Here is a tiny trained network, its code and every weight. The questions are about switching its units off for an input and a class, where a switched-off unit gives its printed mean instead of its output.

import numpy as np


def w(rows, s, z=0):
    codes = np.array(rows[::2]) - 128.0
    scale = np.full(codes.shape[1], s)
    scale[-1] = z or s
    return codes * scale


def norm(h):
    return h / np.sqrt((h * h).mean(-1, keepdims=True) + 1e-5)


def f(y):
    return np.maximum(y, 0)


def log_softmax(a):
    a = a - a.max(-1, keepdims=True)
    return a - np.log(np.exp(a).sum(-1, keepdims=True))


def net(x, mask):
    res = np.array(x, float).reshape(1, 7) / 4 @ E
    u = 0
    for l in range(2):
        y = f(norm(res) @ A[l][:, :-1].T + A[l][:, -1])
        res = res + np.where(mask[u : u + 15], y, B[l][:, -1]) @ B[l][:, :-1]
        u += 15
    return log_softmax(norm(res)[-1] @ U[:, :-1].T + U[:, -1])


A, B = {}, {}
E = w([
[121,127,128,131,122,131,125],'x0',
[153,34,175,136,120,101,171],'x1',
[130,129,129,129,127,128,129],'x2',
[124,128,133,127,126,130,127],'x3',
[129,129,131,131,127,125,127],'x4',
[113,119,122,253,214,113,99],'x5',
[226,137,182,136,97,159,51],'x6',
],0.023)
A[0] = w([
[120,186,54,141,151,149,99,107],'L0N0',
[75,111,95,78,96,115,153,60],'L0N1',
[177,138,174,211,127,169,58,68],'L0N2',
[145,103,129,111,117,91,131,5],'L0N3',
[112,139,177,132,150,122,118,21],'L0N4',
[120,160,90,111,162,197,113,157],'L0N5',
[160,179,109,122,99,122,113,150],'L0N6',
[91,134,122,174,200,92,140,127],'L0N7',
[82,144,129,4,69,141,218,176],'L0N8',
[127,42,178,123,139,84,153,135],'L0N9',
[163,46,179,113,90,106,168,88],'L0N10',
[172,58,193,146,124,44,187,35],'L0N11',
[221,112,155,158,134,178,44,86],'L0N12',
[229,148,191,54,36,156,70,129],'L0N13',
[147,12,195,144,117,107,185,136],'L0N14',
],0.016,0.014)
B[0] = w([
[91,119,163,70,92,95,159,170],'L0N0',
[157,162,129,122,166,101,101,157],'L0N1',
[160,178,140,133,97,65,152,177],'L0N2',
[108,148,90,101,71,127,165,128],'L0N3',
[113,128,90,149,140,126,118,128],'L0N4',
[97,164,105,84,99,96,118,172],'L0N5',
[160,114,86,145,129,147,79,166],'L0N6',
[80,147,106,98,144,171,170,193],'L0N7',
[193,177,180,184,110,40,99,254],'L0N8',
[172,94,93,196,93,128,137,191],'L0N9',
[120,116,197,67,163,120,157,180],'L0N10',
[62,227,112,61,170,126,61,169],'L0N11',
[165,150,185,118,96,25,100,187],'L0N12',
[100,74,65,86,144,248,129,239],'L0N13',
[179,47,132,158,104,90,194,214],'L0N14',
],0.017,0.018)
A[1] = w([
[99,171,173,152,168,164,92,2],'L1N0',
[14,145,74,90,166,179,206,94],'L1N1',
[147,220,93,106,124,123,10,98],'L1N2',
[108,175,83,184,128,88,45,147],'L1N3',
[2,139,147,119,175,190,137,81],'L1N4',
[93,53,84,138,138,159,213,111],'L1N5',
[77,42,123,137,172,154,188,53],'L1N6',
[119,25,157,83,111,243,149,75],'L1N7',
[113,247,158,152,127,107,117,111],'L1N8',
[58,114,49,47,108,219,102,116],'L1N9',
[119,150,76,103,156,254,72,92],'L1N10',
[167,130,162,225,172,95,201,122],'L1N11',
[46,151,99,120,153,183,135,87],'L1N12',
[85,69,51,152,131,134,203,76],'L1N13',
[87,121,115,206,154,194,112,52],'L1N14',
],0.018,0.019)
B[1] = w([
[136,84,136,91,95,143,195,128],'L1N0',
[216,56,207,211,188,157,193,223],'L1N1',
[32,162,113,164,176,135,109,240],'L1N2',
[108,137,161,25,180,182,171,216],'L1N3',
[131,115,214,157,192,120,214,178],'L1N4',
[87,214,58,56,104,200,62,208],'L1N5',
[85,209,34,92,41,156,24,170],'L1N6',
[26,241,147,7,227,170,201,184],'L1N7',
[64,141,95,112,181,180,110,225],'L1N8',
[220,66,103,251,101,115,152,214],'L1N9',
[90,51,57,212,38,79,97,172],'L1N10',
[148,76,129,167,79,95,96,250],'L1N11',
[146,88,132,133,158,110,159,168],'L1N12',
[79,158,40,84,38,152,47,191],'L1N13',
[202,129,92,49,84,53,155,134],'L1N14',
],0.018,0.012)
U = w([
[27,250,153,151,192,98,55,212],'0',
[90,78,28,191,44,184,55,138],'1',
[215,70,202,191,77,32,130,165],'2',
[150,74,146,4,137,234,192,10],'3',
[129,69,185,236,209,213,234,1],'4',
],0.027,0.0095)

Each question gives the input, the list of numbers given to net, and the class t.
The units are the neurons (one row each of A and B). Each row of codes is followed by its name. A weight is (code - 128) times the scale printed after its matrix; where a second scale follows, it is the last column's (A, B and U).
mask holds one flag per neuron, layer by layer. A switched-off neuron (its flag False) gives its mean, the last column of its row in B, instead of its output. The means were averaged over made-up inputs and are rounded, as every weight is.
A unit's drop is (log p(t) with every unit on - log p(t) with that unit switched off) / (log p(t) with every unit on - log p(t) with every unit switched off).
The circuit of an input: a set's keep is (log p(t) with only the set's units on - log p(t) with every unit switched off) / (log p(t) with every unit on - log p(t) with every unit switched off). Starting from the 12 units with the biggest drops (on a tie, the unit counted first), units are removed one at a time, each time the one whose removal leaves the highest keep (on an exact tie, the one counted first), for as long as the keep stays at least 0.8.
circuit, biggest first: the units of the circuit, biggest drop first
k most important neurons: the k neurons with the biggest drops, biggest first
k most important neurons of layer l: the k neurons of layer l with the biggest drops, biggest first
drop of u: that unit's drop, to one decimal
input [-7,2,1,0,-5,-8,-4], class 2: circuit, biggest first	(L0N8)
input [5,0,-3,1,6,-8,-1], class 0: 2 most important neurons of layer 0	(L0N8 L0N14)
input [0,0,4,-2,6,4,6], class 0: 3 most important neurons of layer 0	(L0N14 L0N9 L0N8)
input [-3,-2,8,-8,-7,-8,8], class 1: circuit, biggest first	(L0N13 L1N10)
input [-7,2,-6,6,8,3,0], class 1: 2 most important neurons	(L0N8 L0N7)
input [-4,1,-1,1,7,0,7], class 3: 2 most important neurons	(L0N13 L0N8)
input [2,0,4,-1,-2,1,4], class 0: 3 most important neurons	(L0N12 L0N14 L0N2)
input [1,-6,7,-8,-6,-1,1], class 1: 3 most important neurons	(L0N8 L0N6 L1N9)
input [-6,-6,-5,8,-8,0,6], class 1: 2 most important neurons of layer 0	(L0N13 L0N8)
input [8,1,6,-8,-7,-2,5], class 3: 3 most important neurons of layer 0	(L0N13 L0N12 L0N11)
input [-4,-4,-2,-4,7,-8,0], class 0: 2 most important neurons	(L0N8 L1N2)
input [0,2,8,6,-5,8,0], class 1: 2 most important neurons	(L0N8 L0N7)
input [-3,3,1,-6,-6,-3,7], class 3: 2 most important neurons	(L0N13 L1N7)
input [-2,3,-1,4,-8,-7,0], class 2: circuit, biggest first	(L0N8)
input [1,4,1,-1,7,3,-1], class 1: drop of L0N8	0.9
input [-5,3,6,8,1,-6,0], class 2: drop of L0N8	2.7
input [0,2,-1,4,-6,-1,4], class 3: drop of L0N13	3.2
input [5,-2,-1,0,0,-8,0], class 0: drop of L0N8	2.2
